Below is a small trained network, with its code and all its weights. Each question gives an input and a target symbol and asks what happens when units are switched off, that is, made to give their printed mean instead of their output.

import numpy as np


def w(rows, s, z=0):
    codes = np.array(rows[::2]) - 128.0
    scale = np.full(codes.shape[1], s)
    scale[-1] = z or s
    return codes * scale


def f(y):
    return np.maximum(y, 0)


def softmax(a):
    e = np.exp(a - a.max(-1, keepdims=True))
    return e / e.sum(-1, keepdims=True)


def log_softmax(a):
    a = a - a.max(-1, keepdims=True)
    return a - np.log(np.exp(a).sum(-1, keepdims=True))


def net(x, mask):
    ids = ['βγδζηθμπτψ'.index(c) for c in x.split()]
    T = len(ids)
    res = E[ids] + P[:T]
    u = 0
    for l in range(2):
        r = res
        for j in range(2):
            rows = slice(4 * j, 4 * j + 4)
            q, k, v = (r @ M[l][rows].T for M in (Q, K, V))
            z = softmax(np.where(np.tri(T) > 0, q @ k.T / 4**0.5, -1e9)) @ v
            o = O[l][rows]
            res = res + np.where(mask[u + j], z, o[:, -1]) @ o[:, :-1]
        u += 2
        y = f(res @ A[l][:, :-1].T + A[l][:, -1])
        res = res + np.where(mask[u : u + 4], y, B[l][:, -1]) @ B[l][:, :-1]
        u += 4
    return log_softmax(res[-1] @ U[:, :-1].T + U[:, -1])


Q, K, V, O, A, B = {}, {}, {}, {}, {}, {}
E = w([
[130,49,103,97,195,121,125,60,116,95],'β',
[141,91,91,77,143,106,117,193,155,76],'γ',
[196,37,102,57,42,127,102,143,164,123],'δ',
[108,129,151,122,2,140,96,244,140,140],'ζ',
[114,34,162,87,51,92,121,124,72,110],'η',
[119,146,127,141,210,158,111,145,79,100],'θ',
[144,106,210,168,128,98,131,127,91,187],'μ',
[191,102,143,159,161,100,113,173,112,109],'π',
[118,115,130,97,194,142,111,78,90,112],'τ',
[98,158,198,61,117,91,138,179,152,121],'ψ',
],0.018)
P = w([
[71,118,150,135,185,252,151,165,144,160],'0',
[136,93,221,140,92,232,199,117,165,65],'1',
[77,120,130,109,174,200,104,166,137,169],'2',
[139,103,192,131,76,189,185,116,145,88],'3',
[96,129,119,93,170,165,89,167,116,179],'4',
[160,117,174,118,76,156,176,122,123,95],'5',
[112,141,100,85,170,131,86,165,96,188],'6',
[183,126,166,115,74,122,177,115,101,109],'7',
[133,150,86,72,169,100,80,159,74,202],'8',
[203,144,142,97,77,89,170,119,96,121],'9',
[159,166,71,65,165,73,77,156,52,211],'10',
[214,136,117,102,58,68,165,109,52,129],'11',
],0.014)
Q[0] = w([
[96,179,93,221,141,102,126,78,225,116],'0.h0',
[151,113,145,177,75,81,129,140,150,114],'0.h0',
[108,161,134,200,163,137,157,97,153,153],'0.h0',
[129,130,122,141,122,74,149,131,163,108],'0.h0',
[164,158,82,90,108,148,151,103,126,5],'0.h1',
[178,168,118,179,134,136,176,102,164,145],'0.h1',
[114,215,105,199,106,116,185,70,160,108],'0.h1',
[142,136,123,135,105,138,86,155,133,98],'0.h1',
],0.015)
K[0] = w([
[88,86,149,148,134,229,122,90,166,96],'0.h0',
[84,139,114,136,158,203,101,88,130,150],'0.h0',
[77,129,165,167,147,150,153,86,186,126],'0.h0',
[108,145,125,156,141,248,144,86,126,133],'0.h0',
[83,96,74,87,139,180,148,123,95,44],'0.h1',
[133,107,128,183,169,205,127,97,156,156],'0.h1',
[57,103,177,138,141,248,135,100,151,132],'0.h1',
[101,111,132,141,123,137,81,130,171,118],'0.h1',
],0.014)
V[0] = w([
[87,157,115,172,103,209,139,125,153,139],'0.h0',
[206,198,89,89,135,207,137,69,224,138],'0.h0',
[98,225,73,196,77,182,143,102,157,136],'0.h0',
[42,73,123,155,124,169,111,30,103,65],'0.h0',
[114,168,59,134,97,174,133,147,140,79],'0.h1',
[151,31,137,126,141,138,182,181,98,94],'0.h1',
[1,64,98,47,133,157,127,136,43,97],'0.h1',
[205,146,183,217,160,90,16,118,130,150],'0.h1',
],0.0059)
O[0] = w([
[68,105,96,123,116,146,142,101,157,162,77],'0.h0',
[133,164,208,122,201,154,35,109,179,164,87],'0.h0',
[45,128,2,103,78,200,77,108,178,138,2],'0.h0',
[101,125,109,170,126,197,199,72,8,136,55],'0.h0',
[155,129,71,121,151,91,125,197,247,112,124],'0.h1',
[126,84,182,89,137,56,95,163,69,152,233],'0.h1',
[201,155,81,116,198,163,226,144,162,149,210],'0.h1',
[88,79,83,163,82,135,141,94,47,130,65],'0.h1',
],0.0058,0.0075)
A[0] = w([
[136,111,154,156,100,121,148,87,114,84,169],'0.n0',
[144,90,138,105,96,121,140,139,148,53,142],'0.n1',
[109,210,73,250,121,199,90,138,100,106,3],'0.n2',
[135,145,154,146,69,123,162,135,148,115,50],'0.n3',
],0.014,0.0058)
B[0] = w([
[179,193,98,107,156,162,149,226,228,155,175],'0.n0',
[200,190,170,164,203,151,191,104,105,162,248],'0.n1',
[164,158,247,125,209,66,29,181,254,150,130],'0.n2',
[160,106,81,116,210,127,172,79,128,154,152],'0.n3',
],0.0089,0.012)
Q[1] = w([
[69,131,116,156,107,160,110,69,41,143],'1.h0',
[80,76,50,180,172,108,107,108,96,172],'1.h0',
[135,67,159,107,208,123,98,136,43,228],'1.h0',
[179,112,184,103,173,146,172,151,129,149],'1.h0',
[74,106,49,153,148,147,77,104,73,144],'1.h1',
[65,126,92,119,125,94,72,129,141,122],'1.h1',
[136,91,160,45,244,121,128,207,117,185],'1.h1',
[119,128,112,210,31,127,148,106,194,9],'1.h1',
],0.013)
K[1] = w([
[96,49,165,152,115,131,158,104,158,165],'1.h0',
[148,81,186,194,111,97,178,97,160,100],'1.h0',
[170,126,155,156,85,44,135,122,90,154],'1.h0',
[157,221,98,86,103,88,111,96,92,144],'1.h0',
[162,77,246,149,62,138,162,154,174,140],'1.h1',
[114,92,166,160,131,133,162,157,172,22],'1.h1',
[168,168,99,127,112,4,130,139,141,155],'1.h1',
[101,101,119,107,194,249,126,127,133,102],'1.h1',
],0.012)
V[1] = w([
[128,164,175,117,146,130,162,176,127,57],'1.h0',
[161,88,90,115,175,64,118,54,139,86],'1.h0',
[139,85,129,86,115,80,140,152,205,112],'1.h0',
[134,134,187,114,82,169,108,106,167,127],'1.h0',
[125,231,124,248,125,152,43,159,81,164],'1.h1',
[49,202,176,103,150,131,155,130,118,168],'1.h1',
[162,146,122,117,70,147,131,174,121,219],'1.h1',
[135,129,189,120,75,110,127,60,145,237],'1.h1',
],0.011)
O[1] = w([
[137,160,110,152,67,106,111,126,159,219,248],'1.h0',
[85,162,163,96,93,255,163,176,139,126,135],'1.h0',
[103,89,196,78,101,110,113,60,124,163,173],'1.h0',
[156,109,187,116,191,60,149,193,161,187,73],'1.h0',
[23,142,84,160,208,198,201,142,73,168,70],'1.h1',
[58,180,104,57,29,114,194,101,47,35,149],'1.h1',
[88,39,147,167,143,61,179,48,240,101,170],'1.h1',
[64,85,171,71,136,50,209,167,191,134,78],'1.h1',
],0.0088,0.017)
A[1] = w([
[135,96,108,154,82,176,223,57,2,115,112],'1.n0',
[24,176,65,73,65,94,75,112,103,93,43],'1.n1',
[164,170,149,98,59,150,39,166,141,134,128],'1.n2',
[149,188,193,135,88,156,178,80,146,72,2],'1.n3',
],0.0087,0.0047)
B[1] = w([
[27,187,151,111,142,110,2,94,141,22,170],'1.n0',
[44,107,147,194,150,242,219,105,198,235,134],'1.n1',
[89,112,88,81,196,152,184,93,110,129,250],'1.n2',
[69,14,91,175,73,193,87,147,141,163,198],'1.n3',
],0.0093,0.021)
U = w([
[93,42,101,53,109,152,98,253,120,86,255],'β',
[159,181,54,34,154,87,141,138,106,135,187],'γ',
[122,125,209,115,163,125,76,140,161,127,48],'δ',
[117,137,3,163,105,96,76,165,237,139,118],'ζ',
[165,160,168,99,33,65,147,87,51,94,151],'η',
[128,196,167,187,177,133,134,125,137,165,99],'θ',
[107,94,169,152,190,88,160,59,53,97,61],'μ',
[101,24,151,208,151,144,49,101,44,196,124],'π',
[124,216,181,153,113,114,105,50,139,108,76],'τ',
[99,181,126,115,116,141,216,103,180,116,43],'ψ',
],0.0064,0.0044)

Each question gives the input, a string of symbols that net reads in full, and the target symbol t.
The units are the heads (4 rows each of Q, K, V and O) and the neurons (one row each of A and B). Each row of codes is followed by its name. A weight is (code - 128) times the scale printed after its matrix; where a second scale follows, it is the last column's (O, A, B and U).
mask holds one flag per unit, layer by layer, with each layer's heads first. A switched-off unit (its flag False) gives its mean, the last column of its rows in O or B, instead of its output. The means were averaged over made-up inputs and are rounded, as every weight is.
A unit's drop is (log p(t) with every unit on - log p(t) with that unit switched off) / (log p(t) with every unit on - log p(t) with every unit switched off).
The circuit of an input: a set's keep is (log p(t) with only the set's units on - log p(t) with every unit switched off) / (log p(t) with every unit on - log p(t) with every unit switched off). Starting from all 12 units, units are removed one at a time, each time the one whose removal leaves the highest keep (on an exact tie, the one counted first), for as long as the keep stays at least 0.8.
units of the circuit, in order: the units of the circuit, biggest drop first
top k neurons: the k neurons with the biggest drops, biggest first
which heads matter: for each layer, one digit per head in row order, 1 if its drop is at least 0.15 and else 0, layers parted by /
input γ μ γ τ μ τ θ τ μ θ γ τ, target π: top neuron -> [1.n3]
input μ θ ψ γ τ θ τ θ θ θ, target τ: units of the circuit, in order -> [1.n0, 1.h1]
input δ γ μ ψ τ η π γ ζ ψ, target μ: units of the circuit, in order -> [1.h1, 1.h0]
input γ δ γ γ β, target γ: units of the circuit, in order -> [1.n3, 1.h1, 0.h1]
input γ τ τ θ, target β: units of the circuit, in order -> [1.h1, 1.n3, 1.h0]
input γ δ γ δ τ γ τ γ β μ, target γ: top 3 neurons -> [0.n0, 1.n2, 0.n3]
input γ τ τ ζ, target β: units of the circuit, in order -> [1.n3, 1.h1]
input ψ τ γ γ β γ θ τ τ γ ζ, target ζ: units of the circuit, in order -> [1.h1, 0.h0]
input τ δ γ γ γ γ θ η θ, target η: which heads matter -> 10 / 01
input γ θ γ γ, target π: units of the circuit, in order -> [1.n3, 0.n1, 1.h1]
input η τ β γ γ μ γ γ τ μ, target β: which heads matter -> 00 / 10
input γ θ η π γ θ γ β, target π: which heads matter -> 00 / 11
input τ ψ θ, target ψ: units of the circuit, in order -> [1.h1, 1.n1, 0.n1]
input μ μ γ β γ γ γ γ γ μ ψ, target ψ: units of the circuit, in order -> [1.n1, 1.h1]
input ψ π δ γ, target δ: units of the circuit, in order -> [1.h1, 1.h0, 0.n1]
input η β ψ γ μ β, target ψ: top neuron -> [0.n0]
input β ζ θ γ θ, target γ: top 2 neurons -> [1.n3, 1.n2]
input δ τ γ ψ β μ τ τ, target β: units of the circuit, in order -> [1.h0, 1.n3, 1.h1]
input τ ψ γ δ ζ γ, target μ: units of the circuit, in order -> [1.h0, 0.n1]
input δ τ τ η γ γ γ ψ γ ζ γ θ, target π: units of the circuit, in order -> [1.h0, 1.n3]
input γ τ ψ β ζ π γ π γ τ, target π: units of the circuit, in order -> [1.n3, 1.h0]
input η ζ θ μ θ, target μ: top 2 neurons -> [0.n0, 1.n3]
input γ μ γ τ τ, target γ: top 2 neurons -> [1.n3, 0.n1]
input γ δ μ δ μ η θ γ, target τ: top 2 neurons -> [1.n0, 0.n1]
input γ ζ θ μ τ γ γ β ζ θ β, target ζ: which heads matter -> 10 / 01
input η τ τ ψ, target β: top 2 neurons -> [1.n3, 0.n0]
input μ γ ψ γ, target η: top 2 neurons -> [1.n2, 0.n1]
input ζ γ τ ζ γ θ π, target π: which heads matter -> 01 / 01
